Below are the code and all the weights of a small trained network. Each question names an input and a class and asks about switching units off, where a switched-off unit gives its printed mean instead of its output.

import numpy as np


def w(rows, s, z=0):
    codes = np.array(rows[::2]) - 128.0
    scale = np.full(codes.shape[1], s)
    scale[-1] = z or s
    return codes * scale


def norm(h):
    return h / np.sqrt((h * h).mean(-1, keepdims=True) + 1e-5)


def f(y):
    return np.maximum(y, 0)


def log_softmax(a):
    a = a - a.max(-1, keepdims=True)
    return a - np.log(np.exp(a).sum(-1, keepdims=True))


def net(x, mask):
    res = np.array(x, float).reshape(1, 2) / 4 @ E
    u = 0
    for l in range(4):
        y = f(norm(res) @ A[l][:, :-1].T + A[l][:, -1])
        res = res + np.where(mask[u : u + 11], y, B[l][:, -1]) @ B[l][:, :-1]
        u += 11
    return log_softmax(norm(res)[-1] @ U[:, :-1].T + U[:, -1])


A, B = {}, {}
E = w([
[60,57,69],'x0',
[105,1,202],'x1',
],0.004)
A[0] = w([
[2,134,79,221],'L0N0',
[75,25,101,35],'L0N1',
[57,179,209,34],'L0N2',
[142,134,64,61],'L0N3',
[181,222,189,97],'L0N4',
[39,109,106,22],'L0N5',
[123,181,146,171],'L0N6',
[99,153,35,91],'L0N7',
[108,161,13,18],'L0N8',
[169,128,164,3],'L0N9',
[149,224,194,104],'L0N10',
],0.0096,0.0024)
B[0] = w([
[26,144,172,238],'L0N0',
[51,92,217,236],'L0N1',
[63,154,101,146],'L0N2',
[163,56,75,164],'L0N3',
[94,142,48,253],'L0N4',
[45,111,111,174],'L0N5',
[124,122,58,192],'L0N6',
[121,3,9,207],'L0N7',
[207,23,43,213],'L0N8',
[60,201,61,153],'L0N9',
[114,138,30,239],'L0N10',
],0.0065,0.0049)
A[1] = w([
[223,51,62,112],'L1N0',
[206,94,120,3],'L1N1',
[127,77,156,159],'L1N2',
[173,238,111,101],'L1N3',
[146,60,114,164],'L1N4',
[228,136,255,191],'L1N5',
[201,146,100,115],'L1N6',
[23,156,91,92],'L1N7',
[104,44,163,80],'L1N8',
[163,178,120,142],'L1N9',
[64,97,54,131],'L1N10',
],0.0096,0.0064)
B[1] = w([
[201,186,81,185],'L1N0',
[68,172,198,128],'L1N1',
[158,192,117,192],'L1N2',
[102,68,99,153],'L1N3',
[85,160,104,196],'L1N4',
[250,94,106,165],'L1N5',
[196,139,154,146],'L1N6',
[148,118,134,198],'L1N7',
[118,195,65,191],'L1N8',
[101,92,134,147],'L1N9',
[164,133,167,254],'L1N10',
],0.011,0.0069)
A[2] = w([
[212,144,183,104],'L2N0',
[23,147,221,102],'L2N1',
[57,71,110,120],'L2N2',
[75,87,175,103],'L2N3',
[151,81,123,96],'L2N4',
[251,161,169,138],'L2N5',
[218,137,112,156],'L2N6',
[109,55,134,106],'L2N7',
[129,190,136,125],'L2N8',
[89,154,101,3],'L2N9',
[186,77,116,104],'L2N10',
],0.014,0.011)
B[2] = w([
[175,97,213,158],'L2N0',
[60,235,151,203],'L2N1',
[114,196,198,178],'L2N2',
[122,241,176,163],'L2N3',
[127,191,102,130],'L2N4',
[250,242,230,205],'L2N5',
[58,175,151,254],'L2N6',
[157,93,162,140],'L2N7',
[143,107,150,146],'L2N8',
[44,185,138,128],'L2N9',
[148,145,135,159],'L2N10',
],0.011,0.0087)
A[3] = w([
[34,164,161,129],'L3N0',
[98,86,62,100],'L3N1',
[73,117,84,146],'L3N2',
[122,211,158,100],'L3N3',
[151,56,26,118],'L3N4',
[19,59,117,163],'L3N5',
[147,255,161,8],'L3N6',
[99,2,88,146],'L3N7',
[174,124,121,1],'L3N8',
[52,128,37,102],'L3N9',
[219,141,223,40],'L3N10',
],0.0094,0.0059)
B[3] = w([
[77,126,82,236],'L3N0',
[135,63,175,171],'L3N1',
[147,86,125,204],'L3N2',
[100,66,157,252],'L3N3',
[144,190,223,198],'L3N4',
[254,224,149,176],'L3N5',
[217,33,146,241],'L3N6',
[135,21,158,142],'L3N7',
[168,193,219,128],'L3N8',
[113,57,186,239],'L3N9',
[223,164,223,183],'L3N10',
],0.0086,0.0047)
U = w([
[57,62,161,203],'0',
[250,208,2,126],'1',
[65,140,24,196],'2',
[233,207,233,114],'3',
[215,53,58,163],'4',
[139,133,119,3],'5',
[30,223,211,166],'6',
[200,36,210,101],'7',
],0.02,0.012)

Each question gives the input, the list of numbers given to net, and the class t.
The units are the neurons (one row each of A and B). Each row of codes is followed by its name. A weight is (code - 128) times the scale printed after its matrix; where a second scale follows, it is the last column's (A, B and U).
mask holds one flag per neuron, layer by layer. A switched-off neuron (its flag False) gives its mean, the last column of its row in B, instead of its output. The means were averaged over made-up inputs and are rounded, as every weight is.
A unit's drop is (log p(t) with every unit on - log p(t) with that unit switched off) / (log p(t) with every unit on - log p(t) with every unit switched off).
unit that matters most: the unit with the biggest drop
k most important neurons: the k neurons with the biggest drops, biggest first
k most important neurons of layer l: the k neurons of layer l with the biggest drops, biggest first
input [-8,-3], class 2: 2 most important neurons	L2N5, L1N3
input [-7,0], class 2: 4 most important neurons	L3N10, L2N5, L3N6, L0N10
input [-7,-1], class 2: most important neuron of layer 0	L0N10
input [3,-4], class 4: 2 most important neurons of layer 0	L0N0, L0N7
input [4,-6], class 1: 2 most important neurons of layer 0	L0N8, L0N1
input [-2,-1], class 2: 2 most important neurons	L0N4, L2N5
input [7,-7], class 4: 2 most important neurons of layer 0	L0N8, L0N0
input [-5,1], class 0: 2 most important neurons	L2N5, L3N9
input [-3,-1], class 2: 4 most important neurons of layer 3	L3N6, L3N10, L3N9, L3N3
input [-6,1], class 0: 3 most important neurons of layer 2	L2N5, L2N1, L2N3
input [-5,0], class 2: 2 most important neurons	L3N10, L2N5
input [5,-3], class 7: 2 most important neurons	L0N8, L2N1
input [-7,-7], class 1: 2 most important neurons	L0N0, L1N6
input [1,5], class 6: 3 most important neurons	L0N1, L1N0, L0N8
input [-8,-6], class 2: most important neuron	L1N3
input [1,4], class 6: 3 most important neurons	L0N1, L1N0, L1N10
input [6,-3], class 7: 4 most important neurons	L0N8, L0N7, L2N1, L2N6
input [-8,4], class 0: 3 most important neurons of layer 0	L0N8, L0N9, L0N7
input [4,-2], class 7: 3 most important neurons of layer 2	L2N1, L2N6, L2N5
input [0,-6], class 1: unit that matters most	L1N0
input [5,-6], class 4: 2 most important neurons of layer 0	L0N7, L0N0
input [-3,2], class 0: 4 most important neurons of layer 0	L0N8, L0N9, L0N1, L0N7
